Here is a tiny trained network, its code and every weight. The questions are about switching its units off for an input and a class, where a switched-off unit gives its printed mean instead of its output.

import numpy as np


def w(rows, s, z=0):
    codes = np.array(rows[::2]) - 128.0
    scale = np.full(codes.shape[1], s)
    scale[-1] = z or s
    return codes * scale


def norm(h):
    return h / np.sqrt((h * h).mean(-1, keepdims=True) + 1e-5)


def f(y):
    return y / 2 * (1 + np.tanh(0.7978845608 * (y + 0.044715 * y**3)))


def log_softmax(a):
    a = a - a.max(-1, keepdims=True)
    return a - np.log(np.exp(a).sum(-1, keepdims=True))


def net(x, mask):
    res = np.array(x, float).reshape(1, 4) / 4 @ E
    u = 0
    for l in range(2):
        y = f(norm(res) @ A[l][:, :-1].T + A[l][:, -1])
        res = res + np.where(mask[u : u + 5], y, B[l][:, -1]) @ B[l][:, :-1]
        u += 5
    return log_softmax(norm(res)[-1] @ U[:, :-1].T + U[:, -1])


A, B = {}, {}
E = w([
[171,88,202,84,74,155,83,185,180,128,161,41],'x0',
[87,89,123,106,147,121,107,152,173,2,172,116],'x1',
[167,116,132,204,132,209,125,18,179,107,88,77],'x2',
[112,46,164,147,177,123,160,155,133,165,51,144],'x3',
],0.0076)
A[0] = w([
[114,58,83,98,155,127,107,168,178,39,143,144,55],'0.n0',
[88,68,196,108,171,111,135,134,90,116,40,120,74],'0.n1',
[50,130,11,194,158,135,143,117,1,109,104,151,11],'0.n2',
[200,125,150,142,69,115,127,161,106,178,73,124,111],'0.n3',
[141,48,153,135,144,146,174,159,147,130,86,171,2],'0.n4',
],0.0075,0.0027)
B[0] = w([
[186,155,77,55,188,160,156,129,214,219,113,205,214],'0.n0',
[49,251,121,124,100,80,97,104,107,122,255,34,186],'0.n1',
[131,9,172,127,117,194,195,181,154,98,182,95,253],'0.n2',
[67,97,103,36,128,192,149,131,186,156,145,201,189],'0.n3',
[182,174,144,101,171,207,124,73,22,105,121,28,162],'0.n4',
],0.0079,0.0068)
A[1] = w([
[71,150,123,117,141,40,177,213,112,171,109,173,198],'1.n0',
[150,95,168,157,151,135,67,35,102,141,83,76,3],'1.n1',
[67,138,178,131,214,108,48,194,70,153,128,138,36],'1.n2',
[194,238,101,129,52,96,152,104,96,48,175,160,117],'1.n3',
[89,149,137,90,91,21,126,148,108,104,253,120,153],'1.n4',
],0.0064,0.0025)
B[1] = w([
[176,111,101,157,143,131,14,107,174,145,152,135,244],'1.n0',
[185,136,80,118,176,76,137,146,156,4,48,78,146],'1.n1',
[130,144,107,184,113,81,126,134,66,30,81,133,144],'1.n2',
[129,133,133,146,180,112,184,109,74,114,108,33,154],'1.n3',
[127,137,137,178,92,109,148,124,99,78,69,113,254],'1.n4',
],0.011,0.0045)
U = w([
[84,31,189,92,80,191,176,213,160,113,177,80,195],'0',
[116,157,87,74,205,169,134,82,193,214,142,203,159],'1',
[176,118,112,196,157,90,73,118,148,94,77,92,197],'2',
[69,203,149,148,164,101,173,135,70,95,135,2,1],'3',
],0.0072,0.0031)

Each question gives the input, the list of numbers given to net, and the class t.
The units are the neurons (one row each of A and B). Each row of codes is followed by its name. A weight is (code - 128) times the scale printed after its matrix; where a second scale follows, it is the last column's (A, B and U).
mask holds one flag per neuron, layer by layer. A switched-off neuron (its flag False) gives its mean, the last column of its row in B, instead of its output. The means were averaged over made-up inputs and are rounded, as every weight is.
A unit's drop is (log p(t) with every unit on - log p(t) with that unit switched off) / (log p(t) with every unit on - log p(t) with every unit switched off).
The circuit of an input: a set's keep is (log p(t) with only the set's units on - log p(t) with every unit switched off) / (log p(t) with every unit on - log p(t) with every unit switched off). Starting from all 10 units, units are removed one at a time, each time the one whose removal leaves the highest keep (on an exact tie, the one counted first), for as long as the keep stays at least 0.8.
circuit, biggest first: the units of the circuit, biggest drop first
top k neurons: the k neurons with the biggest drops, biggest first
k most important neurons of layer l: the k neurons of layer l with the biggest drops, biggest first
drop of u: that unit's drop, to one decimal
input [5,1,-1,8], class 3: top 2 neurons -> 0.n1; 0.n2
input [-5,-3,-7,-4], class 2: circuit, biggest first -> 1.n0; 1.n4
input [-1,2,2,-5], class 3: top neuron -> 1.n3
input [3,8,3,-6], class 1: circuit, biggest first -> 0.n0; 0.n2
input [-2,3,0,-5], class 3: 2 most important neurons of layer 0 -> 0.n3; 0.n2
input [5,1,0,-7], class 3: 2 most important neurons of layer 1 -> 1.n3; 1.n0
input [4,7,-3,8], class 3: top 4 neurons -> 0.n1; 0.n4; 0.n2; 0.n3
input [4,7,7,-3], class 1: top 2 neurons -> 0.n0; 0.n2
input [-6,0,-8,-2], class 2: top 4 neurons -> 1.n0; 0.n3; 1.n4; 0.n0
input [-8,-5,0,0], class 0: 2 most important neurons of layer 0 -> 0.n2; 0.n0
input [4,-3,-8,8], class 2: circuit, biggest first -> 1.n0; 1.n2
input [6,8,4,-3], class 1: 2 most important neurons of layer 0 -> 0.n0; 0.n2
input [-8,-7,0,-1], class 0: top 2 neurons -> 0.n2; 0.n0
input [0,-3,-7,8], class 3: 2 most important neurons of layer 0 -> 0.n1; 0.n4
input [3,-6,1,4], class 1: top 2 neurons -> 0.n3; 0.n2
input [1,5,4,-6], class 3: circuit, biggest first -> 1.n3; 0.n2
input [-4,-5,-7,1], class 2: top 2 neurons -> 1.n0; 0.n0
input [-1,5,-4,-8], class 3: circuit, biggest first -> 1.n3
input [-5,4,-6,6], class 2: 3 most important neurons of layer 0 -> 0.n1; 0.n3; 0.n0
input [-8,6,5,0], class 0: top 2 neurons -> 0.n2; 1.n0
input [-5,3,6,8], class 3: top 3 neurons -> 0.n1; 1.n0; 0.n4
input [-2,0,-5,-4], class 2: top 3 neurons -> 1.n0; 0.n1; 0.n4
input [-3,8,-6,-5], class 1: top 2 neurons -> 0.n0; 0.n1
input [1,0,-7,-6], class 2: 2 most important neurons of layer 0 -> 0.n1; 0.n4
input [6,5,-1,8], class 3: 2 most important neurons of layer 0 -> 0.n1; 0.n2
input [-1,-5,0,-6], class 3: 2 most important neurons of layer 0 -> 0.n0; 0.n2
input [0,2,-8,-1], class 2: drop of 1.n0 -> 0.1
input [-8,7,-5,-3], class 0: drop of 0.n0 -> -0.3
input [-6,-1,0,-1], class 0: drop of 1.n1 -> 0.0
